Here is a tiny trained network, its code and every weight. The questions are about switching its units off for an input and a class, where a switched-off unit gives its printed mean instead of its output.

import numpy as np


def w(rows, s, z=0):
    codes = np.array(rows[::2]) - 128.0
    scale = np.full(codes.shape[1], s)
    scale[-1] = z or s
    return codes * scale


def norm(h):
    return h / np.sqrt((h * h).mean(-1, keepdims=True) + 1e-5)


def f(y):
    return np.maximum(y, 0)


def log_softmax(a):
    a = a - a.max(-1, keepdims=True)
    return a - np.log(np.exp(a).sum(-1, keepdims=True))


def net(x, mask):
    res = np.array(x, float).reshape(1, 6) / 4 @ E
    u = 0
    for l in range(2):
        y = f(norm(res) @ A[l][:, :-1].T + A[l][:, -1])
        res = res + np.where(mask[u : u + 5], y, B[l][:, -1]) @ B[l][:, :-1]
        u += 5
    return log_softmax(norm(res)[-1] @ U[:, :-1].T + U[:, -1])


A, B = {}, {}
E = w([
[184,168,180,190,134,140,167,171,49,222],'x0',
[139,98,184,108,89,97,149,100,91,114],'x1',
[121,182,98,77,137,75,222,121,130,143],'x2',
[116,82,120,130,254,61,101,153,68,173],'x3',
[130,132,231,132,184,126,180,254,191,55],'x4',
[131,133,125,131,129,123,121,127,137,127],'x5',
],0.0065)
A[0] = w([
[126,170,116,139,13,155,181,126,188,151,23],'L0N0',
[113,95,173,195,115,213,53,98,125,97,40],'L0N1',
[219,179,164,137,89,131,116,174,114,255,2],'L0N2',
[106,233,81,54,113,88,229,121,131,123,13],'L0N3',
[188,146,117,191,37,192,167,121,163,95,8],'L0N4',
],0.0083,0.0049)
B[0] = w([
[75,154,156,116,194,115,59,80,96,90,255],'L0N0',
[200,169,109,71,92,112,79,149,137,190,233],'L0N1',
[156,83,70,119,137,232,209,205,65,24,233],'L0N2',
[200,125,139,95,94,130,57,146,136,190,223],'L0N3',
[106,148,167,126,255,55,111,53,106,89,250],'L0N4',
],0.0098,0.0047)
A[1] = w([
[84,109,231,112,137,157,159,217,214,117,49],'L1N0',
[104,21,86,144,213,64,123,181,55,215,113],'L1N1',
[254,184,150,106,116,124,97,175,131,181,111],'L1N2',
[77,70,27,119,79,195,129,26,63,166,103],'L1N3',
[57,52,36,1,81,122,98,119,213,51,3],'L1N4',
],0.0071,0.0042)
B[1] = w([
[151,220,65,251,29,142,161,72,190,206,207],'L1N0',
[84,159,176,75,161,136,44,53,162,39,253],'L1N1',
[109,68,86,61,38,50,102,151,134,158,232],'L1N2',
[102,155,192,236,104,97,250,167,203,198,237],'L1N3',
[145,66,102,115,133,197,206,180,1,51,221],'L1N4',
],0.0091,0.0054)
U = w([
[97,172,161,108,192,84,65,51,129,66,130],'0',
[183,41,65,135,99,173,189,195,59,63,52],'1',
[129,164,126,234,46,78,173,100,247,211,255],'2',
[228,86,100,29,47,80,43,153,156,185,52],'3',
],0.011,0.00083)

Each question gives the input, the list of numbers given to net, and the class t.
The units are the neurons (one row each of A and B). Each row of codes is followed by its name. A weight is (code - 128) times the scale printed after its matrix; where a second scale follows, it is the last column's (A, B and U).
mask holds one flag per neuron, layer by layer. A switched-off neuron (its flag False) gives its mean, the last column of its row in B, instead of its output. The means were averaged over made-up inputs and are rounded, as every weight is.
A unit's drop is (log p(t) with every unit on - log p(t) with that unit switched off) / (log p(t) with every unit on - log p(t) with every unit switched off).
The circuit of an input: a set's keep is (log p(t) with only the set's units on - log p(t) with every unit switched off) / (log p(t) with every unit on - log p(t) with every unit switched off). Starting from all 10 units, units are removed one at a time, each time the one whose removal leaves the highest keep (on an exact tie, the one counted first), for as long as the keep stays at least 0.8.
units of the circuit, in order: the units of the circuit, biggest drop first
most important unit: the unit with the biggest drop
k most important neurons: the k neurons with the biggest drops, biggest first
top k neurons in layer l: the k neurons of layer l with the biggest drops, biggest first
input [-6,-3,8,7,4,6], class 3: 4 most important neurons : L0N3; L0N4; L0N0; L0N2
input [-4,-6,4,-4,-8,-1], class 2: units of the circuit, in order : L1N3
input [-6,3,6,-2,-1,6], class 1: top 2 neurons in layer 1 : L1N4; L1N1
input [0,-7,5,5,7,-3], class 2: units of the circuit, in order : L1N0; L0N4
input [-8,-6,8,0,7,-5], class 1: 2 most important neurons : L1N4; L0N1
input [3,-6,-6,-8,-7,2], class 0: top 2 neurons in layer 0 : L0N4; L0N0
input [-8,-5,-7,6,-2,-3], class 1: top 3 neurons in layer 0 : L0N4; L0N0; L0N3
input [2,8,-7,6,-2,2], class 3: 3 most important neurons : L0N1; L0N4; L1N2
input [-7,-6,8,-1,7,-8], class 3: top 3 neurons in layer 0 : L0N3; L0N2; L0N0
input [-6,-6,2,0,7,2], class 2: 3 most important neurons : L1N0; L0N2; L0N0
input [4,-3,6,-6,-3,-8], class 0: 2 most important neurons : L0N0; L0N4
input [2,-7,8,1,-6,8], class 3: 3 most important neurons : L0N3; L1N2; L1N0
input [-7,-1,3,0,7,5], class 1: 2 most important neurons : L1N4; L1N3
input [3,7,2,-1,2,6], class 1: most important unit : L0N2
input [0,0,-4,-8,-8,-8], class 0: top 2 neurons in layer 1 : L1N0; L1N2
input [8,-2,-6,-8,7,1], class 0: top 4 neurons in layer 0 : L0N4; L0N0; L0N3; L0N2
input [3,-6,-4,-5,4,-5], class 0: top 2 neurons in layer 0 : L0N4; L0N3
input [7,7,5,-8,-3,-1], class 0: top 2 neurons in layer 0 : L0N0; L0N4
input [7,-4,-7,4,-4,-3], class 1: top 2 neurons in layer 0 : L0N2; L0N3
input [5,-4,-4,4,-8,-8], class 2: most important neuron : L1N3
input [1,5,-6,-1,-8,-3], class 2: 2 most important neurons : L1N3; L0N3
input [7,3,4,-8,3,-2], class 0: 3 most important neurons : L0N4; L0N0; L1N4
input [-8,-6,0,-7,6,-2], class 1: 2 most important neurons : L1N4; L1N1
input [-6,-2,6,5,2,-7], class 1: top 3 neurons in layer 0 : L0N4; L0N1; L0N0
input [-1,-6,4,-6,-5,8], class 0: top 2 neurons in layer 0 : L0N0; L0N4
